Each row has a class, written after it.
107; 84; 136; 45; 308; 152; -481; -151; 709; -92; -126; 508; -230; 74; 33; -167; 72; -213; -291; 113; -475; 139; 302; 74; -153; 19; 204; 40; 110; 81; -292; -186  sumuv
-150; -98; 255; 126; -405; -256; 465; -393; -830; 343; -57; -221; 506; 229; -130; 26; -361; -68; 136; -148; -128; -334; 90; -254; 23; -181; -222; 5; -218; 186; 159; 51  sumuv
-525; 198; -135; 23; 15; -170; -191; 272; -464; -50; 409; 215; 55; -278; -135; 97; -116; -166; 266; -521; 211; 298; 194; -342; 5; 2; -173; 189; -11; 233; 137; 162  Kod
-267; -36; -194; 190; 172; 531; -8; -201; 299; 168; -10; -131; -184; 205; -340; -232; 47; -446; 340; -57; 27; 329; 547; -156; -194; 138; 92; 74; 0; 47; -147; 105  Turag
-144; 102; -67; 264; 62; -76; 584; 432; 68; 412; -239; 538; -190; -325; -26; 45; 350; 77; -182; -241; 25; 342; -3; 297; 101; 129; 116; 266; 721; -207; 32; 175  retu
-391; 111; -315; 97; 322; 148; 111; -24; 555; -93; 27; 148; -358; 67; -365; -317; 184; -389; 330; -415; 47; 488; 766; 0; -8; 149; -14; -320; 273; 166; -415; -221  tuza
276; 149; -191; 164; -468; -632; 802; -25; -142; 184; 370; 375; -39; -156; -292; 40; 108; 166; -26; -327; 326; 175; 424; 382; 153; 281; -373; -182; 572; -44; 112; -425  retu
604; 214; 25; 198; -281; -492; 350; 150; -237; 298; 363; 453; -105; -258; 136; -46; 12; 111; -320; 92; -4; 103; 235; 75; -229; 237; -353; 268; -69; -352; 479; -436  Sosig
257; 31; -121; 11; -80; -110; 120; 90; -201; -166; -262; 434; -256; -440; 318; 38; 215; -464; -148; -351; 17; -138; -157; 74; 299; 103; -48; -188; 58; -198; 187; -318  Kod
276; 61; -85; -131; -42; -120; 141; 119; -344; -54; -224; 356; -122; -352; 349; 78; 173; -387; -23; -384; 91; 8; -121; 7; 162; 118; -100; -55; -197; -240; 439; -366  Turag
-141; -44; 300; 101; -413; -285; 519; -404; -812; 427; -56; -182; 583; 247; -149; 43; -385; -97; 148; -211; -68; -311; 106; -272; -45; -213; -226; 31; -154; 212; 172; 50  sumuv
-306; 29; 6; 162; 582; 221; 156; -167; 705; 407; 108; 211; -186; 535; -518; -12; 275; -68; -32; 26; -349; 394; 662; -28; -212; 223; 353; -129; 29; 55; -343; -191  Turag
-584; 122; -150; 18; -59; -173; -109; 154; -291; -12; 488; 510; 0; -297; -192; 89; -6; -10; 198; -587; 206; 133; 338; -323; 177; 65; -163; 206; 53; 313; 61; 40  Lekot
-488; 196; -144; 72; -49; -108; -243; 183; -508; -110; 560; 394; 133; -249; -128; 92; 28; -102; 259; -559; 386; 134; 203; -351; 51; 57; -95; 280; 11; 185; 244; 153  retu
-63; -93; 285; 108; -422; -195; 519; -412; -842; 280; -31; -335; 573; 265; -81; 78; -446; -48; 148; -143; -42; -310; 63; -255; -45; -245; -217; 61; -243; 211; 229; 63  sumuv
-98; -106; 319; 138; -424; -212; 518; -401; -718; 385; -77; -179; 520; 239; -123; 25; -347; -132; 94; -194; -157; -441; 37; -275; 41; -235; -181; 22; -128; 217; 88; 164  Kod
-173; -116; 259; 128; -421; -266; 502; -395; -734; 390; -98; -223; 533; 170; -124; 22; -406; -159; 194; -205; -70; -390; 45; -290; 22; -210; -214; -87; -162; 248; 128; 147  Kod
10; 171; -128; 47; -269; -823; 660; 126; -514; 375; 467; 205; -43; -2; 20; -24; -285; 28; 128; -553; -287; 66; 388; -135; -72; 303; -338; -12; -229; -114; 726; -363  Sosig
624; 82; 195; -261; -142; -730; 859; 115; -245; 615; 177; 83; 227; -73; 143; 411; -199; -84; -289; -308; 176; 314; 507; -6; -118; 22; -276; -96; -170; -5; 529; -336  Kod
-19; -15; -260; 172; -289; -737; 739; 145; -110; 144; 457; 371; -216; -47; -500; 68; 323; -19; 3; -357; -139; 167; 524; 193; 161; 307; -403; -369; 118; -399; -125; -332  tuza
269; 199; 54; 94; -230; -711; 592; 202; 195; 394; 493; 487; -164; -170; -84; 116; 142; 347; -211; -325; -100; 59; 105; -37; -17; 255; -465; 29; 258; -212; 97; -310  pubad
309; -43; -149; -134; -169; -167; 102; 98; -179; -250; -338; 546; -195; -521; 410; 108; 181; -472; -106; -427; 98; -77; -112; 111; 243; 83; -76; -138; -9; -217; 255; -348  lef
-83; 138; -114; 240; 376; 402; -104; 60; 555; -299; 157; 362; -313; 265; -226; -230; 304; -333; -178; -7; -282; 144; 551; -37; -51; -36; 286; -13; -32; -64; -256; -180  Kod
-141; -68; 270; 158; -402; -217; 494; -364; -765; 356; -70; -266; 544; 232; -143; 22; -388; -80; 145; -102; -99; -385; 41; -256; 7; -190; -190; 7; -144; 251; 121; 127  Kod
354; 26; -88; -71; -3; -73; 175; 55; -367; -192; -225; 260; -87; -477; 264; 159; 140; -386; -80; -281; 164; -27; -92; -21; 140; 139; -53; -171; -171; -222; 402; -322  tuza
276; 53; -102; -79; -124; -154; 308; 175; -155; -91; -343; 407; -275; -426; 319; 55; 206; -503; -120; -306; 58; -26; -100; 91; 231; 110; -147; -95; -90; -338; 367; -426  Turag
27; -48; 98; 178; 472; 349; 46; -64; 481; -105; -216; -147; 109; 289; -19; 169; -59; -165; -43; 155; -132; 503; 357; -5; -346; -172; 285; -137; -112; 78; -253; -123  sumuv
-166; -112; 275; 106; -430; -263; 475; -328; -824; 325; -92; -237; 576; 243; 12; 51; -405; -166; 125; -164; -60; -398; -3; -281; 1; -218; -123; 24; -109; 168; 254; 88  lef
-127; -51; 319; 140; -411; -255; 463; -395; -775; 284; -63; -197; 543; 241; -124; -85; -384; -86; 170; -152; -62; -342; 71; -244; 8; -224; -198; 2; -153; 205; 179; 116  retu
-517; 148; -159; -29; 18; -177; -170; 259; -569; 29; 420; 358; 104; -333; -85; 77; 44; -160; 221; -513; 312; 202; 255; -347; 91; 62; -189; 261; -78; 157; 187; 112  tuza
-499; 196; -93; 15; 49; -172; -121; 242; -427; 59; 404; 371; 55; -175; -143; 83; 37; -118; 107; -496; 89; 86; 268; -378; 100; 3; -96; 182; -84; 209; 130; 79  Kod
-105; -79; 266; 131; -377; -215; 502; -379; -787; 321; -72; -233; 569; 242; -37; -3; -307; 0; 210; -216; -41; -386; 55; -318; -18; -253; -213; -37; -238; 174; 155; 67  retu
-102; -129; 240; 105; -413; -204; 588; -377; -672; 383; -91; -213; 486; 251; -136; 28; -394; -103; 59; -148; -130; -389; 19; -250; 99; -214; -117; -33; -70; 223; 142; 45  Sosig
-70; -110; 333; 126; -401; -236; 493; -454; -625; 316; -104; -165; 509; 227; -68; -40; -374; -79; 104; -162; -105; -414; 81; -274; 37; -249; -181; -57; -145; 226; 151; 90  retu
368; 83; 109; -133; -144; -600; 446; 228; -394; 119; 402; 640; 106; -458; 53; 187; -1; 536; -234; -107; 428; 322; 215; 186; -25; 113; -470; 300; -495; -24; 594; -286  sumuv
106; 224; -44; 325; -5; -149; 29; 379; -182; 226; -98; 562; -68; -300; 70; 116; 252; -55; -279; 63; -143; 303; -52; 374; -226; 184; 260; 401; 600; -296; 106; 111  Kod
-427; -4; -93; -232; 298; 169; 69; 46; 525; 107; -159; 12; -416; 311; -323; -298; 318; -547; 181; -172; -144; 232; 445; 63; 63; 113; -27; -24; -57; -121; -606; -17  tuza
654; 238; 287; 211; -305; -332; 573; 6; -603; 181; 121; 242; 41; -137; -201; 219; -310; -487; -491; 220; -363; 120; 48; 28; -42; 475; -68; 473; -6; -320; 763; -217  pubad
-165; 123; 44; 223; 231; -178; 449; 465; 289; 493; -168; 482; -13; -60; -54; 196; 331; 405; -164; -129; -385; 269; -44; 113; -227; 51; 135; 166; 299; -280; 58; 79  Turag
-519; 183; -131; -35; -26; -215; -121; 229; -396; 58; 421; 314; 16; -261; -89; 132; -16; -185; 247; -586; 285; 218; 322; -333; 71; 98; -142; 193; 54; 217; 119; 19  Lekot
-1; 111; -57; -347; -302; -763; 801; 117; -700; 829; 104; 135; -96; -71; -276; 138; -218; 39; -57; -162; -287; 182; 403; 15; -69; 377; -406; 243; -300; -155; 521; -254  lef
-63; 203; -15; 229; 15; 151; 749; 339; 349; 181; -354; 64; -361; -126; -353; 135; 111; -160; -235; 157; -81; 239; -12; 260; -182; 217; 184; 294; 631; -348; 98; 44  lef
295; 26; -149; -50; -103; -184; 182; 84; -279; -162; -278; 448; -270; -483; 291; 48; 210; -459; -106; -317; 29; -34; -120; 20; 237; 138; -68; -172; -114; -269; 216; -379  pubad
-614; 214; -11; -10; 7; -158; -197; 213; -343; 91; 399; 284; 25; -177; -193; 58; 7; -129; 223; -557; 218; 183; 204; -407; 88; 30; -184; 255; 83; 243; 111; 126  Turag
-64; 205; 193; 290; -28; -419; 339; 440; 0; 400; -381; 463; -110; -216; 93; 8; 389; 14; -256; -25; -144; 54; -94; 230; -110; 122; 169; 203; 538; -329; -92; 123  pubad
-10; 18; -59; 5; 299; 385; 79; 47; 512; -17; -116; -67; -76; 146; -333; -144; 277; -315; -4; 84; 193; 366; 797; -90; -112; -137; 55; -160; -46; 77; -466; -29  tuza
-102; -123; 316; 113; -450; -253; 528; -385; -700; 371; -96; -214; 556; 216; -45; 39; -429; -67; 119; -96; -151; -405; 116; -281; -2; -223; -187; 6; -212; 220; 168; 45  Lekot
-129; -76; -253; 127; 111; 535; 310; -9; 610; -173; -36; 61; -189; 306; -380; -139; 196; -460; -83; 61; -255; 79; 476; 85; 170; -5; 169; 23; 231; -70; -354; -18  tuza
316; 52; -122; -130; -91; -161; 197; 113; -168; -123; -343; 427; -227; -510; 428; 149; 133; -476; -62; -563; 27; -45; -89; -29; 151; 63; -134; -135; -72; -233; 348; -361  sumuv
235; 43; -40; 2; -273; -490; 697; 89; -54; 306; 291; 479; -128; -346; -31; 116; 1; 177; -185; -206; 286; 42; 287; 59; 110; 290; -406; 121; -10; -58; 471; -343  lef
-189; 289; -41; 259; 68; -144; 472; 549; 24; 438; -246; 550; -174; -237; -309; 44; 355; -116; -174; -119; -213; 369; -7; 281; -89; 271; 208; 296; 654; -401; 218; 158  Turag
217; 52; -117; -117; -96; -153; 254; 163; -201; -67; -237; 436; -133; -342; 283; 130; 271; -416; -33; -471; 59; -88; -122; -18; 198; 59; -126; -141; -138; -308; 313; -379  Turag
-362; -132; -231; 117; 271; 206; 357; -59; 315; 162; 243; 394; -58; 166; -318; 209; 238; -387; 70; -174; 98; 275; 358; -54; -20; 60; 227; -132; -107; -160; -203; -194  Lekot
298; 67; 44; -57; -169; -846; 684; 166; -244; 441; 180; 414; 212; -365; -101; 62; 208; 301; 230; -489; 463; 157; 411; -107; -191; 164; -573; -457; -558; -232; 414; -261  retu
-190; 169; 41; -11; 356; 154; 151; 51; 299; 27; -21; -131; -235; 565; -264; -23; 114; -421; -138; 98; -337; 296; 592; -16; -177; 29; 396; 117; -27; -24; -311; -163  pubad
-527; 183; -138; -20; -1; -149; -89; 302; -590; -37; 473; 200; 110; -173; -129; 150; -50; -93; 191; -556; 264; 185; 181; -425; 102; -40; -117; 229; -67; 221; 175; 56  Sosig
-25; 150; 49; 216; 30; -117; 523; 454; 368; 285; -384; 559; -305; -364; -174; 80; 348; 116; -457; 176; -12; 214; -34; 426; 22; 177; 188; 229; 760; -261; -14; 52  lef
261; -6; -159; -75; -78; -96; 123; 98; -299; -206; -354; 410; -161; -457; 379; 71; 203; -431; -12; -402; 45; -42; -102; 38; 215; 65; -78; -161; -163; -248; 256; -316  retu
-61; -126; 258; 198; -419; -172; 541; -398; -767; 336; -5; -239; 558; 281; -113; 13; -352; -35; 93; -60; -120; -376; 19; -284; 64; -172; -103; 55; -149; 208; 151; 133  pubad
-75; -45; 305; 167; -423; -189; 530; -367; -739; 389; -62; -191; 524; 226; -134; 38; -363; -149; 38; -95; -127; -476; 29; -301; 18; -215; -158; 48; -124; 191; 178; 112  Kod
232; 40; -119; -72; -89; -107; 133; 91; -272; -263; -233; 480; -149; -391; 317; 98; 163; -394; -139; -365; 59; -135; -127; 31; 256; 109; -24; -108; -45; -176; 327; -414  lef
6; 136; 233; 277; 98; -185; 753; 332; 6; 838; -337; 352; -117; -184; -182; 217; 320; -30; -230; -79; -101; 323; -75; 155; -158; 312; 64; 334; 508; -409; 168; 145  Turag
465; 261; 241; -225; 42; -899; 261; 25; -677; 587; 174; 359; 89; -183; 131; -29; -16; 336; -129; -84; -34; 333; 154; -16; -211; 264; -443; -75; -498; -87; 360; -594  pubad
-59; -161; 257; 127; -495; -219; 535; -441; -646; 319; -61; -66; 504; 149; -67; 8; -391; -62; 72; -124; -145; -428; 90; -217; 91; -230; -195; -23; -127; 215; 134; 5  Lekot
